Below are the code and all the weights of a small trained network. Each question names an input and a class and asks about switching units off, where a switched-off unit gives its printed mean instead of its output.

import numpy as np


def w(rows, s, z=0):
    codes = np.array(rows[::2]) - 128.0
    scale = np.full(codes.shape[1], s)
    scale[-1] = z or s
    return codes * scale


def norm(h):
    return h / np.sqrt((h * h).mean(-1, keepdims=True) + 1e-5)


def f(y):
    return y / 2 * (1 + np.tanh(0.7978845608 * (y + 0.044715 * y**3)))


def log_softmax(a):
    a = a - a.max(-1, keepdims=True)
    return a - np.log(np.exp(a).sum(-1, keepdims=True))


def net(x, mask):
    res = np.array(x, float).reshape(1, 5) / 4 @ E
    u = 0
    for l in range(3):
        y = f(norm(res) @ A[l][:, :-1].T + A[l][:, -1])
        res = res + np.where(mask[u : u + 11], y, B[l][:, -1]) @ B[l][:, :-1]
        u += 11
    return log_softmax(norm(res)[-1] @ U[:, :-1].T + U[:, -1])


A, B = {}, {}
E = w([
[148,175,177,119,134,240,228,133,113,249],'x0',
[160,13,234,160,138,177,79,223,236,135],'x1',
[159,133,99,99,156,167,145,86,196,96],'x2',
[162,23,78,79,174,138,230,202,60,65],'x3',
[10,55,176,204,94,201,173,2,99,81],'x4',
],0.0058)
A[0] = w([
[104,132,87,121,152,108,55,155,95,69,75],'L0N0',
[176,113,57,136,184,161,153,56,203,121,61],'L0N1',
[181,82,106,122,83,113,81,74,104,106,139],'L0N2',
[124,154,145,134,147,158,169,142,96,178,59],'L0N3',
[210,145,78,127,117,90,117,164,123,171,16],'L0N4',
[116,185,57,134,156,117,144,103,73,122,60],'L0N5',
[158,117,106,125,114,133,194,184,84,81,51],'L0N6',
[111,165,232,127,109,79,109,170,35,128,80],'L0N7',
[172,152,133,106,122,214,123,130,67,164,4],'L0N8',
[168,178,129,92,152,153,165,88,210,60,68],'L0N9',
[111,92,159,174,145,84,92,157,2,194,76],'L0N10',
],0.0092,0.0034)
B[0] = w([
[136,130,112,146,133,62,199,118,215,126,222],'L0N0',
[74,112,61,109,20,165,135,189,131,118,229],'L0N1',
[138,144,114,183,131,99,208,149,127,141,194],'L0N2',
[121,111,120,121,124,47,171,104,205,96,196],'L0N3',
[57,186,198,83,187,183,126,165,140,49,234],'L0N4',
[212,124,222,120,32,113,124,126,10,165,252],'L0N5',
[130,102,36,113,182,153,80,66,134,197,241],'L0N6',
[94,108,58,111,73,150,111,153,151,147,205],'L0N7',
[140,122,124,141,137,71,187,116,197,125,185],'L0N8',
[61,105,62,125,45,120,103,194,135,164,221],'L0N9',
[90,114,60,99,37,191,133,166,170,106,223],'L0N10',
],0.012,0.0033)
A[1] = w([
[169,80,168,190,122,154,100,164,152,131,14],'L1N0',
[70,149,154,126,164,197,143,90,103,51,97],'L1N1',
[173,46,165,120,127,152,95,184,181,130,95],'L1N2',
[104,106,147,185,119,161,156,88,91,97,78],'L1N3',
[125,99,117,130,131,65,65,107,110,66,65],'L1N4',
[124,193,118,173,120,130,52,88,153,180,48],'L1N5',
[107,192,151,137,112,115,89,103,154,140,132],'L1N6',
[142,162,151,182,173,96,246,116,188,178,13],'L1N7',
[85,117,135,186,94,128,151,208,99,202,202],'L1N8',
[127,58,124,122,193,141,142,125,74,110,1],'L1N9',
[145,104,131,154,134,48,147,103,163,128,42],'L1N10',
],0.011,0.0023)
B[1] = w([
[150,190,65,99,91,51,160,152,13,152,167],'L1N0',
[71,62,159,91,131,147,148,96,118,85,148],'L1N1',
[145,192,134,121,63,123,140,69,59,144,240],'L1N2',
[65,176,164,92,190,109,116,210,128,142,175],'L1N3',
[153,135,122,216,115,159,253,145,183,144,138],'L1N4',
[160,78,40,112,168,137,150,164,81,152,171],'L1N5',
[147,81,85,115,168,142,144,120,108,152,185],'L1N6',
[165,96,155,75,132,106,193,115,208,134,196],'L1N7',
[107,115,126,114,149,163,130,61,180,96,253],'L1N8',
[143,88,116,147,146,125,112,132,124,180,158],'L1N9',
[120,114,142,146,124,121,68,79,150,90,164],'L1N10',
],0.013,0.0057)
A[2] = w([
[124,51,88,93,185,127,55,117,176,105,233],'L2N0',
[99,139,102,161,70,172,118,247,143,169,56],'L2N1',
[120,93,128,95,63,190,84,147,153,63,164],'L2N2',
[121,131,106,187,137,64,113,114,116,80,138],'L2N3',
[178,54,227,69,137,103,54,62,124,67,149],'L2N4',
[204,172,188,156,100,124,106,41,15,129,110],'L2N5',
[157,101,144,234,140,73,58,136,134,30,5],'L2N6',
[157,244,189,130,228,147,69,206,134,135,14],'L2N7',
[29,105,236,105,205,99,84,168,103,102,74],'L2N8',
[198,33,50,137,228,141,96,121,79,169,7],'L2N9',
[114,75,118,130,120,101,64,189,121,97,80],'L2N10',
],0.012,0.0018)
B[2] = w([
[149,187,185,140,97,90,120,125,58,131,229],'L2N0',
[83,36,101,158,79,170,151,85,98,98,209],'L2N1',
[159,187,74,170,114,82,73,164,148,165,244],'L2N2',
[123,124,161,30,156,184,137,138,151,167,155],'L2N3',
[95,226,56,175,107,101,45,184,155,172,142],'L2N4',
[119,172,218,120,97,82,128,139,61,141,254],'L2N5',
[156,71,105,75,132,97,197,136,181,164,152],'L2N6',
[86,107,91,137,207,158,142,126,114,3,172],'L2N7',
[181,150,77,127,186,150,103,153,128,28,181],'L2N8',
[132,79,190,211,179,176,65,113,172,159,238],'L2N9',
[110,146,128,63,96,204,162,86,139,178,140],'L2N10',
],0.016,0.0067)
U = w([
[133,187,189,86,80,74,157,129,30,134,175],'0',
[147,110,110,65,131,74,211,128,243,138,168],'1',
[84,119,18,140,40,164,110,128,123,117,92],'2',
[103,148,104,109,217,159,132,152,104,6,202],'3',
[151,86,163,185,180,153,86,97,124,187,201],'4',
[131,218,121,164,124,81,74,123,150,126,3],'5',
],0.013,0.0021)

Each question gives the input, the list of numbers given to net, and the class t.
The units are the neurons (one row each of A and B). Each row of codes is followed by its name. A weight is (code - 128) times the scale printed after its matrix; where a second scale follows, it is the last column's (A, B and U).
mask holds one flag per neuron, layer by layer. A switched-off neuron (its flag False) gives its mean, the last column of its row in B, instead of its output. The means were averaged over made-up inputs and are rounded, as every weight is.
A unit's drop is (log p(t) with every unit on - log p(t) with that unit switched off) / (log p(t) with every unit on - log p(t) with every unit switched off).
The circuit of an input: a set's keep is (log p(t) with only the set's units on - log p(t) with every unit switched off) / (log p(t) with every unit on - log p(t) with every unit switched off). Starting from the 12 units with the biggest drops (on a tie, the unit counted first), units are removed one at a time, each time the one whose removal leaves the highest keep (on an exact tie, the one counted first), for as long as the keep stays at least 0.8.
units of the circuit, in order: the units of the circuit, biggest drop first
unit that matters most: the unit with the biggest drop
k most important neurons: the k neurons with the biggest drops, biggest first
drop of u: that unit's drop, to one decimal
input [-6,-2,6,-8,-6], class 4: units of the circuit, in order : [L1N5 L2N9]
input [-8,4,-7,1,-7], class 1: unit that matters most : L0N0
input [1,6,-5,-7,-4], class 4: units of the circuit, in order : [L1N5 L2N9]
input [-8,-8,4,-2,8], class 0: 3 most important neurons : [L0N5 L0N4 L0N3]
input [-5,6,4,-2,-7], class 3: 2 most important neurons : [L0N4 L2N7]
input [7,-3,-1,4,8], class 3: units of the circuit, in order : [L1N3 L2N8]
input [-6,-4,-1,-7,6], class 4: units of the circuit, in order : [L1N6 L1N5 L2N9]
input [-8,-8,-6,-8,5], class 0: 4 most important neurons : [L0N5 L0N6 L0N3 L0N9]
input [2,2,3,-6,-7], class 3: units of the circuit, in order : [L0N4 L2N7]
input [-5,6,3,4,6], class 0: 2 most important neurons : [L1N0 L1N2]
input [-6,-7,-1,6,4], class 0: 2 most important neurons : [L0N5 L2N5]
input [-4,8,6,-8,0], class 0: 2 most important neurons : [L1N2 L1N0]
input [7,7,-1,-5,-8], class 3: 4 most important neurons : [L0N4 L2N7 L0N5 L0N0]
input [-5,-5,7,-4,-3], class 2: unit that matters most : L0N9
input [-2,0,7,-6,2], class 2: 3 most important neurons : [L0N1 L0N9 L2N1]
input [-7,-6,3,3,-2], class 1: 2 most important neurons : [L0N0 L1N2]
input [-8,7,8,0,1], class 1: 2 most important neurons : [L0N5 L0N0]
input [4,7,-8,-1,7], class 2: 3 most important neurons : [L0N10 L0N5 L0N7]
input [-4,-5,7,-8,2], class 4: 4 most important neurons : [L1N5 L1N6 L2N9 L0N10]
input [1,-6,-8,-6,-4], class 2: unit that matters most : L0N7
input [-2,-3,-2,2,8], class 3: drop of L1N3 : 0.2
input [4,3,-8,-4,8], class 2: drop of L2N4 : -0.1
input [1,1,-1,6,4], class 4: drop of L0N6 : 0.8
